Below is a small trained network, with its code and all its weights. Each question gives an input and a target symbol and asks what happens when units are switched off, that is, made to give their printed mean instead of their output.

import numpy as np


def w(rows, s, z=0):
    codes = np.array(rows[::2]) - 128.0
    scale = np.full(codes.shape[1], s)
    scale[-1] = z or s
    return codes * scale


def f(y):
    return y / 2 * (1 + np.tanh(0.7978845608 * (y + 0.044715 * y**3)))


def softmax(a):
    e = np.exp(a - a.max(-1, keepdims=True))
    return e / e.sum(-1, keepdims=True)


def log_softmax(a):
    a = a - a.max(-1, keepdims=True)
    return a - np.log(np.exp(a).sum(-1, keepdims=True))


def net(x, mask):
    ids = ['αβγδζθλμξτφ'.index(c) for c in x.split()]
    T = len(ids)
    res = E[ids] + P[:T]
    u = 0
    for l in range(2):
        r = res
        for j in range(2):
            rows = slice(2 * j, 2 * j + 2)
            q, k, v = (r @ M[l][rows].T for M in (Q, K, V))
            z = softmax(np.where(np.tri(T) > 0, q @ k.T / 2**0.5, -1e9)) @ v
            o = O[l][rows]
            res = res + np.where(mask[u + j], z, o[:, -1]) @ o[:, :-1]
        u += 2
        y = f(res @ A[l][:, :-1].T + A[l][:, -1])
        res = res + np.where(mask[u : u + 4], y, B[l][:, -1]) @ B[l][:, :-1]
        u += 4
    return log_softmax(res[-1] @ U[:, :-1].T + U[:, -1])


Q, K, V, O, A, B = {}, {}, {}, {}, {}, {}
E = w([
[107,180,95,59,117],'α',
[144,188,153,49,134],'β',
[191,68,127,179,63],'γ',
[228,165,217,151,152],'δ',
[221,10,202,25,42],'ζ',
[145,94,10,114,14],'θ',
[32,52,104,103,82],'λ',
[128,133,222,146,67],'μ',
[152,224,129,179,160],'ξ',
[131,135,127,242,62],'τ',
[120,56,149,134,225],'φ',
],0.011)
P = w([
[182,99,113,41,181],'0',
[119,83,105,54,221],'1',
[104,49,102,45,227],'2',
[121,21,82,76,193],'3',
[110,3,112,81,182],'4',
[121,54,178,71,90],'5',
[141,96,177,53,39],'6',
],0.0024)
Q[0] = w([
[180,110,141,99,145],'L0H1',
[92,1,69,155,155],'L0H1',
[93,54,126,111,125],'L0H2',
[190,56,229,225,137],'L0H2',
],0.056)
K[0] = w([
[149,91,124,99,152],'L0H1',
[134,116,81,113,2],'L0H1',
[89,61,173,101,109],'L0H2',
[172,44,167,194,202],'L0H2',
],0.062)
V[0] = w([
[161,50,133,150,148],'L0H1',
[119,224,177,125,48],'L0H1',
[33,77,48,74,254],'L0H2',
[117,78,87,141,155],'L0H2',
],0.007)
O[0] = w([
[118,49,119,165,194,180],'L0H1',
[101,254,205,107,64,48],'L0H1',
[5,110,51,84,124,251],'L0H2',
[127,140,87,163,134,141],'L0H2',
],0.0048,0.0023)
A[0] = w([
[81,170,90,97,106,62],'L0N1',
[177,171,172,133,251,117],'L0N2',
[111,232,93,173,139,46],'L0N3',
[78,91,117,173,181,1],'L0N4',
],0.013,0.0081)
B[0] = w([
[177,118,125,116,164,150],'L0N1',
[33,80,107,117,4,254],'L0N2',
[115,170,99,158,168,113],'L0N3',
[155,159,135,96,91,147],'L0N4',
],0.014,0.0023)
Q[1] = w([
[23,136,144,93,175],'L1H1',
[98,143,114,254,147],'L1H1',
[57,109,111,90,93],'L1H2',
[157,160,187,181,124],'L1H2',
],0.058)
K[1] = w([
[58,159,127,200,123],'L1H1',
[127,163,135,77,253],'L1H1',
[152,75,98,104,201],'L1H2',
[175,181,189,116,74],'L1H2',
],0.056)
V[1] = w([
[154,104,173,78,142],'L1H1',
[120,71,111,182,125],'L1H1',
[255,183,16,68,44],'L1H2',
[166,98,117,161,125],'L1H2',
],0.0072)
O[1] = w([
[147,103,147,85,164,130],'L1H1',
[186,141,138,135,48,225],'L1H1',
[209,220,122,113,1,247],'L1H2',
[171,91,122,139,140,62],'L1H2',
],0.0051,0.0015)
A[1] = w([
[211,202,193,141,180,1],'L1N1',
[113,149,233,163,153,23],'L1N2',
[200,189,128,147,194,176],'L1N3',
[156,202,190,253,225,3],'L1N4',
],0.017,0.0083)
B[1] = w([
[87,109,110,86,83,146],'L1N1',
[98,136,155,137,173,135],'L1N2',
[153,124,132,174,212,254],'L1N3',
[203,197,155,98,2,154],'L1N4',
],0.018,0.0014)
U = w([
[65,216,129,203,119,182],'α',
[185,84,209,74,125,3],'β',
[93,156,254,156,142,139],'γ',
[158,161,181,171,104,137],'δ',
[120,134,159,133,131,64],'ζ',
[176,139,69,116,93,57],'θ',
[104,210,176,16,118,151],'λ',
[69,74,107,112,160,167],'μ',
[162,100,173,202,135,170],'ξ',
[148,202,133,119,179,222],'τ',
[114,106,189,153,76,66],'φ',
],0.0089,0.0043)

Each question gives the input, a string of symbols that net reads in full, and the target symbol t.
The units are the heads (2 rows each of Q, K, V and O) and the neurons (one row each of A and B). Each row of codes is followed by its name. A weight is (code - 128) times the scale printed after its matrix; where a second scale follows, it is the last column's (O, A, B and U).
mask holds one flag per unit, layer by layer, with each layer's heads first. A switched-off unit (its flag False) gives its mean, the last column of its rows in O or B, instead of its output. The means were averaged over made-up inputs and are rounded, as every weight is.
A unit's drop is (log p(t) with every unit on - log p(t) with that unit switched off) / (log p(t) with every unit on - log p(t) with every unit switched off).
The circuit of an input: a set's keep is (log p(t) with only the set's units on - log p(t) with every unit switched off) / (log p(t) with every unit on - log p(t) with every unit switched off). Starting from all 12 units, units are removed one at a time, each time the one whose removal leaves the highest keep (on an exact tie, the one counted first), for as long as the keep stays at least 0.8.
units of the circuit, in order: the units of the circuit, biggest drop first
top k neurons: the k neurons with the biggest drops, biggest first
k most important neurons of layer l: the k neurons of layer l with the biggest drops, biggest first
heads that matter: for each layer, one digit per head in row order, 1 if its drop is at least 0.15 and else 0, layers parted by /
drop of u: that unit's drop, to one decimal
input δ φ γ ζ, target μ: units of the circuit, in order -> (L1H2)
input β α μ φ τ τ, target μ: units of the circuit, in order -> (L0H2 L1H2)
input θ δ μ, target γ: heads that matter -> 11 / 01
input β α μ τ, target δ: units of the circuit, in order -> (L1N4 L0N2 L0H2)
input ξ β ζ τ, target δ: top 2 neurons -> (L0N2 L1N4)
input β γ γ β α, target τ: units of the circuit, in order -> (L0N2 L0N1 L1N3 L0H1)
input μ α φ β ξ, target μ: units of the circuit, in order -> (L0N2 L1H2)
input ζ β α φ ζ, target μ: heads that matter -> 01 / 01
input μ ξ β δ, target φ: units of the circuit, in order -> (L0N2 L0H2)
input ζ ζ α γ, target ξ: 2 most important neurons of layer 1 -> (L1N3 L1N4)
input φ α ξ, target μ: heads that matter -> 00 / 00
input θ θ μ α, target τ: top 2 neurons -> (L0N2 L1N3)
input λ φ γ, target μ: drop of L0H2 -> 0.2
input β μ ξ ξ, target α: drop of L1N3 -> 0.0
input τ β ξ, target α: most important neuron of layer 0 -> (L0N2)
input μ φ β, target μ: drop of L1H2 -> 0.3
input β ζ φ τ β, target μ: drop of L0H1 -> 0.6
